Below are the code and all the weights of a small trained network. Each question names an input and a target symbol and asks about switching units off, where a switched-off unit gives its printed mean instead of its output.

import numpy as np


def w(rows, s, z=0):
    codes = np.array(rows[::2]) - 128.0
    scale = np.full(codes.shape[1], s)
    scale[-1] = z or s
    return codes * scale


def f(y):
    return y / 2 * (1 + np.tanh(0.7978845608 * (y + 0.044715 * y**3)))


def softmax(a):
    e = np.exp(a - a.max(-1, keepdims=True))
    return e / e.sum(-1, keepdims=True)


def log_softmax(a):
    a = a - a.max(-1, keepdims=True)
    return a - np.log(np.exp(a).sum(-1, keepdims=True))


def net(x, mask):
    ids = ['αδθλμξπσω'.index(c) for c in x.split()]
    T = len(ids)
    res = E[ids] + P[:T]
    u = 0
    for l in range(3):
        r = res
        for j in range(2):
            rows = slice(2 * j, 2 * j + 2)
            q, k, v = (r @ M[l][rows].T for M in (Q, K, V))
            z = softmax(np.where(np.tri(T) > 0, q @ k.T / 2**0.5, -1e9)) @ v
            o = O[l][rows]
            res = res + np.where(mask[u + j], z, o[:, -1]) @ o[:, :-1]
        u += 2
        y = f(res @ A[l][:, :-1].T + A[l][:, -1])
        res = res + np.where(mask[u : u + 4], y, B[l][:, -1]) @ B[l][:, :-1]
        u += 4
    return log_softmax(res[-1] @ U[:, :-1].T + U[:, -1])


Q, K, V, O, A, B = {}, {}, {}, {}, {}, {}
E = w([
[59,132,110],'α',
[200,82,138],'δ',
[134,125,139],'θ',
[68,220,147],'λ',
[171,139,255],'μ',
[176,121,245],'ξ',
[101,65,59],'π',
[155,117,137],'σ',
[126,125,137],'ω',
],0.0099)
P = w([
[3,88,130],'0',
[196,76,203],'1',
[194,126,98],'2',
[157,128,120],'3',
[142,126,125],'4',
[127,132,128],'5',
[110,129,138],'6',
[125,124,150],'7',
],0.005)
Q[0] = w([
[128,174,3],'L0H1',
[110,79,239],'L0H1',
[122,112,129],'L0H2',
[125,141,123],'L0H2',
],0.0059)
K[0] = w([
[219,115,163],'L0H1',
[2,160,77],'L0H1',
[111,135,124],'L0H2',
[137,125,125],'L0H2',
],0.0079)
V[0] = w([
[66,228,115],'L0H1',
[215,2,144],'L0H1',
[85,201,118],'L0H2',
[114,75,113],'L0H2',
],0.0071)
O[0] = w([
[254,189,60,173],'L0H1',
[34,76,184,8],'L0H1',
[169,162,48,10],'L0H2',
[59,73,131,250],'L0H2',
],0.0048,0.00022)
A[0] = w([
[30,57,51,246],'L0N1',
[149,60,2,246],'L0N2',
[43,66,19,250],'L0N3',
[42,182,169,177],'L0N4',
],0.0062,0.0025)
B[0] = w([
[62,74,81,251],'L0N1',
[140,101,3,202],'L0N2',
[61,81,50,244],'L0N3',
[16,183,167,203],'L0N4',
],0.0068,0.002)
Q[1] = w([
[239,114,35],'L1H1',
[27,243,219],'L1H1',
[136,1,136],'L1H2',
[130,136,111],'L1H2',
],0.0054)
K[1] = w([
[133,2,93],'L1H1',
[140,216,102],'L1H1',
[79,185,211],'L1H2',
[130,116,130],'L1H2',
],0.0083)
V[1] = w([
[247,96,113],'L1H1',
[2,135,176],'L1H1',
[226,82,126],'L1H2',
[243,73,119],'L1H2',
],0.0044)
O[1] = w([
[154,35,181,15],'L1H1',
[104,212,113,252],'L1H1',
[142,42,165,52],'L1H2',
[123,3,186,42],'L1H2',
],0.0051,0.0019)
A[1] = w([
[217,88,166,253],'L1N1',
[107,199,70,164],'L1N2',
[83,200,72,126],'L1N3',
[50,2,100,214],'L1N4',
],0.0075,0.0039)
B[1] = w([
[154,239,132,197],'L1N1',
[197,171,75,217],'L1N2',
[215,160,54,218],'L1N3',
[3,71,121,252],'L1N4',
],0.0066,0.0045)
Q[2] = w([
[109,88,195],'L2H1',
[28,16,3],'L2H1',
[40,30,73],'L2H2',
[156,234,218],'L2H2',
],0.0045)
K[2] = w([
[43,25,53],'L2H1',
[127,74,250],'L2H1',
[95,4,161],'L2H2',
[127,253,21],'L2H2',
],0.0038)
V[2] = w([
[223,242,255],'L2H1',
[60,52,123],'L2H1',
[71,60,37],'L2H2',
[159,188,205],'L2H2',
],0.0059)
O[2] = w([
[32,255,69,35],'L2H1',
[120,28,177,105],'L2H1',
[202,55,105,255],'L2H2',
[32,213,173,35],'L2H2',
],0.0051,0.0045)
A[2] = w([
[48,31,199,253],'L2N1',
[79,212,200,240],'L2N2',
[255,162,119,201],'L2N3',
[43,120,46,99],'L2N4',
],0.0052,0.0045)
B[2] = w([
[69,24,252,249],'L2N1',
[4,185,146,238],'L2N2',
[199,189,7,253],'L2N3',
[194,42,87,201],'L2N4',
],0.0047,0.0045)
U = w([
[253,134,49,208],'α',
[50,80,213,136],'δ',
[129,125,136,226],'θ',
[172,251,34,120],'λ',
[15,160,156,93],'μ',
[23,144,174,77],'ξ',
[182,38,87,3],'π',
[103,110,158,116],'σ',
[135,126,125,125],'ω',
],0.005,0.003)

Each question gives the input, a string of symbols that net reads in full, and the target symbol t.
The units are the heads (2 rows each of Q, K, V and O) and the neurons (one row each of A and B). Each row of codes is followed by its name. A weight is (code - 128) times the scale printed after its matrix; where a second scale follows, it is the last column's (O, A, B and U).
mask holds one flag per unit, layer by layer, with each layer's heads first. A switched-off unit (its flag False) gives its mean, the last column of its rows in O or B, instead of its output. The means were averaged over made-up inputs and are rounded, as every weight is.
A unit's drop is (log p(t) with every unit on - log p(t) with that unit switched off) / (log p(t) with every unit on - log p(t) with every unit switched off).
unit that matters most: the unit with the biggest drop
top k neurons: the k neurons with the biggest drops, biggest first
top k neurons in layer l: the k neurons of layer l with the biggest drops, biggest first
heads that matter: for each layer, one digit per head in row order, 1 if its drop is at least 0.15 and else 0, layers parted by /
input λ α ω μ, target λ: heads that matter -> 00 / 00 / 10
input λ μ α α μ θ σ π, target π: heads that matter -> 10 / 01 / 01
input λ θ π π θ, target π: top 2 neurons -> L1N4, L0N2
input δ α θ π, target π: heads that matter -> 00 / 00 / 01
input α π λ π π α, target π: heads that matter -> 10 / 00 / 11
input λ λ μ δ, target λ: top 4 neurons -> L1N1, L2N1, L0N1, L0N3
input λ π δ μ, target λ: unit that matters most -> L1N1
input λ α λ ω δ ξ π α, target π: heads that matter -> 10 / 11 / 01
input α σ θ ξ δ α, target δ: heads that matter -> 10 / 11 / 00
input δ δ α δ μ λ, target λ: heads that matter -> 10 / 10 / 00
input δ α π θ λ μ λ ω, target λ: top 3 neurons -> L1N4, L2N1, L0N4
input α θ δ λ α α λ σ, target λ: top 3 neurons -> L1N4, L2N1, L2N3
input σ α π δ σ δ θ, target δ: heads that matter -> 10 / 00 / 10
input ω α λ θ, target λ: unit that matters most -> L1N4
input ω δ θ, target δ: top 3 neurons in layer 1 -> L1N3, L1N2, L1N4
input δ μ ω μ, target δ: top 3 neurons -> L1N3, L1N2, L2N1
input π σ π θ, target π: heads that matter -> 00 / 00 / 11
input π σ ξ, target π: top 2 neurons in layer 0 -> L0N3, L0N1
input π ξ π δ, target π: heads that matter -> 10 / 00 / 11
input μ α θ ξ δ δ ω, target δ: top neuron -> L2N1
input λ δ ω δ ξ δ δ δ, target δ: heads that matter -> 10 / 11 / 00
input π λ π σ ξ, target π: heads that matter -> 00 / 10 / 10
input π σ θ α π α μ, target π: heads that matter -> 00 / 00 / 11
input α μ ω σ ξ, target α: top 2 neurons -> L0N3, L1N4
input λ ω λ σ, target λ: top 2 neurons -> L1N1, L1N4
